Here is a tiny trained network, its code and every weight. The questions are about switching its units off for an input and a class, where a switched-off unit gives its printed mean instead of its output.

import numpy as np


def w(rows, s, z=0):
    codes = np.array(rows[::2]) - 128.0
    scale = np.full(codes.shape[1], s)
    scale[-1] = z or s
    return codes * scale


def f(y):
    return np.maximum(y, 0)


def log_softmax(a):
    a = a - a.max(-1, keepdims=True)
    return a - np.log(np.exp(a).sum(-1, keepdims=True))


def net(x, mask):
    res = np.array(x, float).reshape(1, 5) / 4 @ E
    y = f(res @ A[0][:, :-1].T + A[0][:, -1])
    res = res + np.where(mask, y, B[0][:, -1]) @ B[0][:, :-1]
    return log_softmax(res[-1] @ U[:, :-1].T + U[:, -1])


A, B = {}, {}
E = w([
[18,138,159,113,129,193,91,148,149,175,105,242],'x0',
[94,128,76,176,77,140,34,204,142,92,193,101],'x1',
[246,132,171,156,83,154,87,148,120,177,177,153],'x2',
[114,86,173,58,108,70,183,232,154,128,153,143],'x3',
[138,60,73,110,81,174,137,182,118,175,25,90],'x4',
],0.012)
A[0] = w([
[99,82,132,66,115,75,162,223,171,132,199,136,56],'N1',
[3,115,22,137,167,91,131,117,113,111,148,107,71],'N2',
[166,102,180,23,137,50,193,166,177,183,137,146,124],'N3',
[34,152,131,110,121,206,107,137,171,208,133,215,49],'N4',
[137,174,126,161,165,155,129,46,70,209,87,108,140],'N5',
[221,100,99,148,106,34,155,118,64,83,153,1,86],'N6',
[107,109,144,80,116,160,163,180,187,119,168,138,54],'N7',
[142,183,182,98,206,71,153,81,108,166,139,166,170],'N8',
[167,124,47,135,76,144,143,173,106,140,65,150,4],'N9',
[130,196,62,213,148,226,90,52,119,109,94,122,91],'N10',
[69,84,103,117,219,48,157,111,126,73,31,179,128],'N11',
[55,135,62,212,66,96,55,214,136,70,216,111,159],'N12',
[133,152,168,167,136,110,116,114,117,83,215,160,78],'N13',
[155,99,215,140,123,150,51,131,112,190,126,181,152],'N14',
[142,99,97,107,109,150,171,136,122,211,27,101,140],'N15',
[107,203,166,142,135,39,130,99,90,36,229,199,90],'N16',
[243,90,180,177,100,135,109,142,109,191,143,187,124],'N17',
[153,109,97,118,77,156,111,205,116,153,67,98,95],'N18',
],0.0093,0.0033)
B[0] = w([
[95,154,26,68,166,153,100,169,131,159,211,74,202],'N1',
[190,78,89,237,72,92,175,184,128,86,119,149,198],'N2',
[113,211,46,81,150,126,174,118,131,167,199,156,202],'N3',
[71,38,216,182,186,87,136,108,47,175,191,60,212],'N4',
[132,204,84,56,139,121,228,181,160,178,192,147,193],'N5',
[50,85,221,208,192,62,155,124,90,199,161,142,250],'N6',
[98,154,69,126,186,144,123,144,115,163,179,88,167],'N7',
[163,119,172,15,171,154,166,93,120,63,119,187,195],'N8',
[149,106,167,84,136,206,24,123,166,50,186,104,174],'N9',
[135,182,43,33,227,86,105,174,133,151,232,67,213],'N10',
[181,91,78,235,80,113,184,182,81,70,132,182,200],'N11',
[250,184,148,51,134,232,201,67,2,177,80,199,245],'N12',
[167,95,102,145,168,229,99,159,223,106,87,72,185],'N13',
[131,82,136,215,105,98,223,224,98,123,127,116,177],'N14',
[173,60,176,54,216,200,101,78,157,64,159,151,202],'N15',
[117,43,152,127,240,171,103,141,183,37,117,102,223],'N16',
[208,113,48,228,47,107,171,193,113,61,85,135,194],'N17',
[144,61,133,90,178,167,65,162,108,62,110,122,191],'N18',
],0.0078,0.02)
U = w([
[80,208,13,72,163,109,99,162,162,153,231,66,91],'0',
[113,68,179,72,170,184,61,135,201,2,123,101,67],'1',
[63,84,233,185,168,76,133,122,87,194,188,91,116],'2',
[154,119,58,207,84,94,161,199,131,55,121,146,100],'3',
[155,179,162,37,141,176,173,84,80,136,111,210,180],'4',
[123,138,135,95,164,119,114,157,128,118,129,166,191],'5',
[24,219,198,49,49,62,42,51,189,213,79,137,1],'6',
],0.0098,0.0063)

Each question gives the input, the list of numbers given to net, and the class t.
The units are the neurons (one row each of A and B). Each row of codes is followed by its name. A weight is (code - 128) times the scale printed after its matrix; where a second scale follows, it is the last column's (A, B and U).
mask holds one flag per neuron, in row order. A switched-off neuron (its flag False) gives its mean, the last column of its row in B, instead of its output. The means were averaged over made-up inputs and are rounded, as every weight is.
A unit's drop is (log p(t) with every unit on - log p(t) with that unit switched off) / (log p(t) with every unit on - log p(t) with every unit switched off).
The circuit of an input: a set's keep is (log p(t) with only the set's units on - log p(t) with every unit switched off) / (log p(t) with every unit on - log p(t) with every unit switched off). Starting from the 12 units with the biggest drops (on a tie, the unit counted first), units are removed one at a time, each time the one whose removal leaves the highest keep (on an exact tie, the one counted first), for as long as the keep stays at least 0.8.
units of the circuit, in order: the units of the circuit, biggest drop first
unit that matters most: the unit with the biggest drop
top k neurons: the k neurons with the biggest drops, biggest first
drop when u is switched off: that unit's drop, to one decimal
input [-2,-3,-5,2,2], class 3: top 2 neurons -> N12, N11
input [6,3,1,-5,1], class 2: top 4 neurons -> N4, N1, N3, N14
input [-8,-2,2,-3,-6], class 2: units of the circuit, in order -> N6
input [5,-4,3,6,3], class 0: top 3 neurons -> N3, N6, N12
input [-2,-8,-2,8,-3], class 0: top 2 neurons -> N12, N3
input [-3,-1,8,5,6], class 3: top 2 neurons -> N17, N16
input [4,2,3,-1,4], class 1: top 2 neurons -> N6, N18
input [5,-3,2,-4,-5], class 1: units of the circuit, in order -> N6, N12
input [-2,-7,8,7,-7], class 3: top 3 neurons -> N17, N12, N10
input [-7,8,2,5,-3], class 4: top 2 neurons -> N12, N4
input [-2,-1,-8,-7,1], class 3: top 3 neurons -> N2, N11, N1
input [-5,-1,-7,-2,-5], class 3: top 3 neurons -> N11, N2, N4
input [8,5,5,3,-7], class 2: top 3 neurons -> N4, N14, N15
input [-8,-3,-3,2,-5], class 2: unit that matters most -> N6
input [8,-2,3,-2,-8], class 1: top 3 neurons -> N16, N6, N13
input [5,-1,4,-5,5], class 0: top 4 neurons -> N6, N10, N5, N16
input [-3,1,6,-3,7], class 1: top 3 neurons -> N9, N15, N18
input [-8,-3,-6,-5,-8], class 1: top 4 neurons -> N16, N8, N4, N13
input [5,-4,6,3,5], class 3: drop when N8 is switched off -> 0.1
input [3,-2,7,3,-5], class 3: unit that matters most -> N17
input [-4,-2,6,-8,3], class 0: drop when N10 is switched off -> 1.4
input [6,-6,-3,-3,-6], class 1: drop when N16 is switched off -> 0.8
input [7,-5,6,2,-5], class 2: drop when N1 is switched off -> 0.0
